[137 110 108 111 122 102] >> 102
[106 114 117 134 115] >> 115
[113 130 115 113 102 138] >> 138
[118 102 120 132 124] >> 124
[115 106 113 122 153 152 155] >> 155
[131 140 101 121  99 141] >> 141
[123 139 157 113 148] >> 148
[108 142 127 116 101 118] >> 118
[155 144 148 150 124 132] >> 132
---
[103 117 125 120 123 140 145] Answer: 123

[[150 112 138 128 130 130 122]
 [125 124 124 117 138 128 119]] Answer: 130

[122 151 112 131 123 107 142] Answer: 123

[127 132 124 158 123 126 121] Answer: 123

[112 104 134 108 147 101 107] Answer: 147

[[104 120 135 138 103 140 143]
 [128 127 129 128 128 128 126]
 [127 127 128 129 125 128 128]] Answer: 103

[[135 129 124 131 130 149 131]
 [149 128 129 130 138 141 131]] Answer: 130

[128 150 143 122 104 137 121] Answer: 104
---
[121 106 107 114] => 106

[[118 119 112 153]
 [115 133 120 153]] => 119

[[137 145 152  98]
 [124 140 156 136]] => 145

[122 151 137  98] => 151

[104 109 112 103] => 109

[[112 126 124 132]
 [137 122 149 126]
 [130 130 108 132]] => 126

[[128 134 125 121]
 [127 135 103 132]] => 134
---
[103 144 134 141 128 128 142] --> 141, 144
[115 138 103 136 130] --> 103, 138
[134 135 129 117 102 136 128] --> 117, 136
[130 142 154 131 148] --> 154, 154
[138 141 117  99 132] --> 117, 141
[125 135 119 135 117 113 149] --> 135, 149
[135 118 142 122 102] --> 142, 142
---
140,106,152,135,108,120,127
124,107,137,144,119,119,134
131,116,154,150,119,129,132
yields 108

132,137,130,127
139,150,103,116
129,145,154,109
yields 137

151,132,123,135,115,135
122,120,121,131,107,129
122,146,137,126,142,127
yields 135

127,115,121,102,157,102
128,109,117,107,105,158
127,116,121,106,145,114
yields 102

128,126,124,128,137
128,127,127,128,132
135,130,151,132,130
yields 124

110,141,139,112,133,103,147
112,141,137,113,135,100,148
111,141,138,112,134,102,147
yields 133

127,133,132,152,128
128,128,127,128,128
127,129,129,127,127
yields 132

123,121,133,130,127
105,146,99,138,104
130,122,128,122,130
yields 133
---
array([[132, 145, 125, 119, 132, 143, 153],
       [126, 128, 129, 134, 133, 135, 116],
       [128, 129, 124, 137, 128, 123, 119]]) result: 124

array([153, 103, 114, 134, 104, 157]) result: 103

array([[126, 129, 129, 130, 131],
       [150, 133, 123, 129, 153],
       [130, 126, 129, 126, 129]]) result: 130

array([[119, 127, 141, 137, 128, 150],
       [120, 127, 139, 136, 128, 142]]) result: 127

array([[135, 139, 112, 111, 134],
       [113, 107, 140, 138, 115]]) result: 113

array([[146, 107, 112, 116, 143, 129, 156],
       [157, 137, 117, 101, 150, 142, 153]]) result: 117
---
array([[134, 121, 118, 129, 135, 138, 122, 118, 118, 122],
       [132, 122, 121, 131, 141, 135, 122, 125, 122, 123],
       [139, 131, 115, 127, 136, 131, 124, 120, 110, 116],
       [137, 128, 119, 132, 136, 131, 132, 120, 103, 118],
       [133, 125, 111, 129, 133, 133, 123, 121, 113, 118]]) result: 118

array([[127, 129, 126, 145, 118, 115, 128, 119, 126, 132, 137, 130, 126,
        126, 140, 123],
       [130, 124, 130, 100, 136, 125, 123, 125, 142, 131, 129, 133, 127,
        127, 127, 129],
       [126, 122, 130, 145, 127, 123, 119, 138, 126, 137, 139, 129, 130,
        138, 138, 130],
       [129, 141, 128, 124, 131, 146, 120, 135, 119, 126, 132, 128, 127,
        134, 122, 128],
       [126, 126, 128, 129, 126, 140, 130, 127, 122, 135, 119, 125, 127,
        137, 122, 127],
       [126, 129, 130, 153, 123, 129, 127, 131, 118, 124, 133, 137, 126,
        137, 132, 126],
       [131, 135, 132, 138, 127, 121, 121, 133, 143, 137, 128, 130, 132,
        129, 123, 126]]) result: 140

array([[123, 127, 125, 129, 122, 129, 136],
       [131, 126, 120, 119, 120, 124, 119],
       [134, 127, 123, 129, 129, 142, 124],
       [154, 136, 126, 127, 134, 152, 138],
       [128, 123, 119, 125, 145, 128, 132],
       [125, 128, 125, 123, 123, 118, 124],
       [125, 131, 138, 144, 118, 132, 125],
       [121, 124, 125, 130, 121, 129, 121],
       [121, 125, 122, 126, 118, 120, 122],
       [133, 128, 126, 128, 128, 122, 118],
       [126, 130, 127, 127, 122, 121, 125],
       [137, 127, 124, 129, 131, 147, 130]]) result: 129

array([[128, 128, 122, 132, 131, 139, 127, 126, 133, 129, 128, 130, 127],
       [125, 128, 131, 115, 130, 117, 127, 125, 115, 129, 133, 130, 140],
       [125, 128, 130, 132, 131, 128, 127, 125, 133, 129, 128, 130, 127],
       [125, 128, 132, 132, 130, 128, 127, 137, 149, 129, 128, 125, 122],
       [127, 128, 123, 132, 131, 129, 127, 125, 123, 120, 128, 132, 130],
       [125, 125, 130, 115, 131, 125, 127, 123, 105, 139, 128, 131, 127],
       [125, 128, 130, 130, 131, 128, 127, 133, 138, 140, 128, 130, 117],
       [124, 128, 130, 139, 130, 113, 127, 124, 133, 129, 132, 130, 127],
       [130, 133, 130, 132, 131, 141, 127, 145, 133, 115, 128, 130, 123],
       [125, 128, 130, 130, 131, 125, 127, 125, 125, 129, 131, 130, 134],
       [125, 128, 134, 130, 131, 128, 127, 139, 133, 129, 128, 130, 117],
       [125, 117, 119, 143, 129, 128, 130, 109, 133, 140, 119, 127, 127]]) result: 130

array([[129, 129, 145, 149, 129, 128, 128, 128],
       [128, 128, 130, 148, 146, 129, 128, 128],
       [129, 128, 136, 154, 132, 128, 128, 128],
       [128, 128, 128, 131, 153, 139, 128, 128],
       [128, 128, 138, 154, 132, 128, 128, 128],
       [147, 129, 128, 128, 128, 128, 129, 147],
       [138, 128, 128, 127, 128, 128, 132, 154],
       [131, 128, 128, 128, 128, 129, 139, 153],
       [146, 129, 128, 128, 128, 128, 129, 148]]) result: 128

array([[122, 139, 128, 125, 127, 134, 139, 140, 117, 119, 131, 124],
       [133, 128, 127, 131, 130, 129, 131, 129, 129, 127, 138, 126],
       [136, 120, 118, 139, 126, 119, 125, 130, 125, 135, 132, 139],
       [114, 133, 137, 116, 132, 135, 120, 118, 131, 137, 118, 117],
       [131, 104, 132, 130, 131, 116, 112, 106, 147, 138, 122, 136],
       [119, 133, 144, 109, 131, 142, 125, 120, 135, 126, 118, 115],
       [116, 133, 142, 117, 132, 143, 119, 116, 135, 123, 114, 120],
       [144, 122, 114, 144, 128, 111, 134, 139, 120, 135, 144, 137],
       [131, 125, 126, 127, 130, 125, 128, 126, 128, 124, 125, 129],
       [122, 141, 135, 120, 123, 137, 146, 147, 112, 114, 132, 124],
       [126, 134, 131, 126, 126, 134, 140, 138, 119, 118, 129, 125]]) result: 131

array([[128, 153, 123, 113, 137, 113, 105],
       [127, 118, 136, 138, 123, 134, 146],
       [129, 148, 124, 117, 137, 123, 115],
       [129, 130, 129, 127, 130, 126, 131],
       [131, 117, 109, 108, 148, 140, 121],
       [130, 146, 124, 116, 136, 123, 111]]) result: 113
